Below is a small trained network, with its code and all its weights. Each question gives an input and a class and asks what happens when units are switched off, that is, made to give their printed mean instead of their output.

import numpy as np


def w(rows, s, z=0):
    codes = np.array(rows[::2]) - 128.0
    scale = np.full(codes.shape[1], s)
    scale[-1] = z or s
    return codes * scale


def f(y):
    return y / 2 * (1 + np.tanh(0.7978845608 * (y + 0.044715 * y**3)))


def log_softmax(a):
    a = a - a.max(-1, keepdims=True)
    return a - np.log(np.exp(a).sum(-1, keepdims=True))


def net(x, mask):
    res = np.array(x, float).reshape(1, 6) / 4 @ E
    y = f(res @ A[0][:, :-1].T + A[0][:, -1])
    res = res + np.where(mask, y, B[0][:, -1]) @ B[0][:, :-1]
    return log_softmax(res[-1] @ U[:, :-1].T + U[:, -1])


A, B = {}, {}
E = w([
[2,104,42,202],'x0',
[129,202,137,74],'x1',
[164,238,124,172],'x2',
[141,96,211,97],'x3',
[204,30,128,84],'x4',
[60,86,40,30],'x5',
],0.0092)
A[0] = w([
[162,84,197,161,232],'N0',
[93,219,144,155,136],'N1',
[68,127,176,122,161],'N2',
[126,74,5,89,201],'N3',
[167,123,175,87,178],'N4',
[190,100,167,99,122],'N5',
[175,94,221,142,178],'N6',
[91,88,155,207,157],'N7',
[111,128,111,175,60],'N8',
[213,122,134,59,170],'N9',
[65,56,12,100,253],'N10',
[117,171,187,142,116],'N11',
[159,144,109,105,171],'N12',
[146,143,131,149,77],'N13',
[184,117,158,80,134],'N14',
[83,132,229,161,125],'N15',
[71,65,162,147,129],'N16',
[139,138,148,86,186],'N17',
[68,95,125,128,88],'N18',
[192,144,66,226,196],'N19',
[90,163,153,176,79],'N20',
[55,116,110,139,67],'N21',
[164,78,178,170,160],'N22',
[158,214,161,80,135],'N23',
],0.011,0.0062)
B[0] = w([
[146,21,98,83,185],'N0',
[122,157,123,224,167],'N1',
[222,73,124,101,145],'N2',
[18,97,103,165,219],'N3',
[101,52,33,112,175],'N4',
[127,159,132,97,172],'N5',
[143,82,106,118,186],'N6',
[120,111,104,95,171],'N7',
[114,153,132,138,139],'N8',
[112,93,85,143,194],'N9',
[2,60,115,161,253],'N10',
[159,133,106,169,151],'N11',
[92,137,33,131,147],'N12',
[127,134,166,145,129],'N13',
[120,128,111,114,173],'N14',
[187,110,175,116,155],'N15',
[30,60,169,81,166],'N16',
[154,108,38,144,156],'N17',
[91,60,192,76,156],'N18',
[183,168,63,153,179],'N19',
[198,248,151,151,147],'N20',
[133,105,151,95,160],'N21',
[156,63,119,93,166],'N22',
[138,177,78,200,175],'N23',
],0.0068,0.018)
U = w([
[192,159,186,149,2],'0',
[217,96,121,49,235],'1',
[146,164,165,8,10],'2',
[161,176,138,48,136],'3',
[112,129,75,157,196],'4',
[118,59,198,69,152],'5',
],0.011,0.0031)

Each question gives the input, the list of numbers given to net, and the class t.
The units are the neurons (one row each of A and B). Each row of codes is followed by its name. A weight is (code - 128) times the scale printed after its matrix; where a second scale follows, it is the last column's (A, B and U).
mask holds one flag per neuron, in row order. A switched-off neuron (its flag False) gives its mean, the last column of its row in B, instead of its output. The means were averaged over made-up inputs and are rounded, as every weight is.
A unit's drop is (log p(t) with every unit on - log p(t) with that unit switched off) / (log p(t) with every unit on - log p(t) with every unit switched off).
The circuit of an input: a set's keep is (log p(t) with only the set's units on - log p(t) with every unit switched off) / (log p(t) with every unit on - log p(t) with every unit switched off). Starting from the 12 units with the biggest drops (on a tie, the unit counted first), units are removed one at a time, each time the one whose removal leaves the highest keep (on an exact tie, the one counted first), for as long as the keep stays at least 0.8.
circuit, biggest first: the units of the circuit, biggest drop first
top k neurons: the k neurons with the biggest drops, biggest first
drop when u is switched off: that unit's drop, to one decimal
input [0,-3,2,6,-3,7], class 5: circuit, biggest first -> N23, N19
input [-6,5,-3,1,-4,-3], class 1: circuit, biggest first -> N10, N3
input [-6,8,-1,4,-8,1], class 4: circuit, biggest first -> N23
input [8,4,3,3,6,-8], class 0: circuit, biggest first -> N10, N4, N3
input [-5,3,4,-3,-5,-8], class 0: circuit, biggest first -> N10, N20
input [-7,-3,7,4,-7,2], class 0: top 3 neurons -> N10, N3, N15
input [-1,-1,-7,7,-7,-7], class 1: circuit, biggest first -> N10, N3, N2
input [4,-8,-7,-8,2,-2], class 5: top 2 neurons -> N16, N18
input [-2,5,-7,4,4,0], class 1: top 3 neurons -> N10, N3, N17
input [-3,7,0,5,-1,1], class 1: top 2 neurons -> N10, N3
input [-5,7,2,7,-7,-6], class 0: top 3 neurons -> N10, N15, N1
input [4,3,3,4,-1,8], class 5: top 3 neurons -> N23, N19, N18
input [8,-3,2,1,-7,-5], class 0: drop when N20 is switched off -> 0.2
input [-6,-1,2,4,-6,-3], class 0: drop when N15 is switched off -> 0.2
input [8,8,-8,-4,8,-6], class 5: drop when N23 is switched off -> 0.1
input [7,-3,-2,2,0,-6], class 5: top neuron -> N16
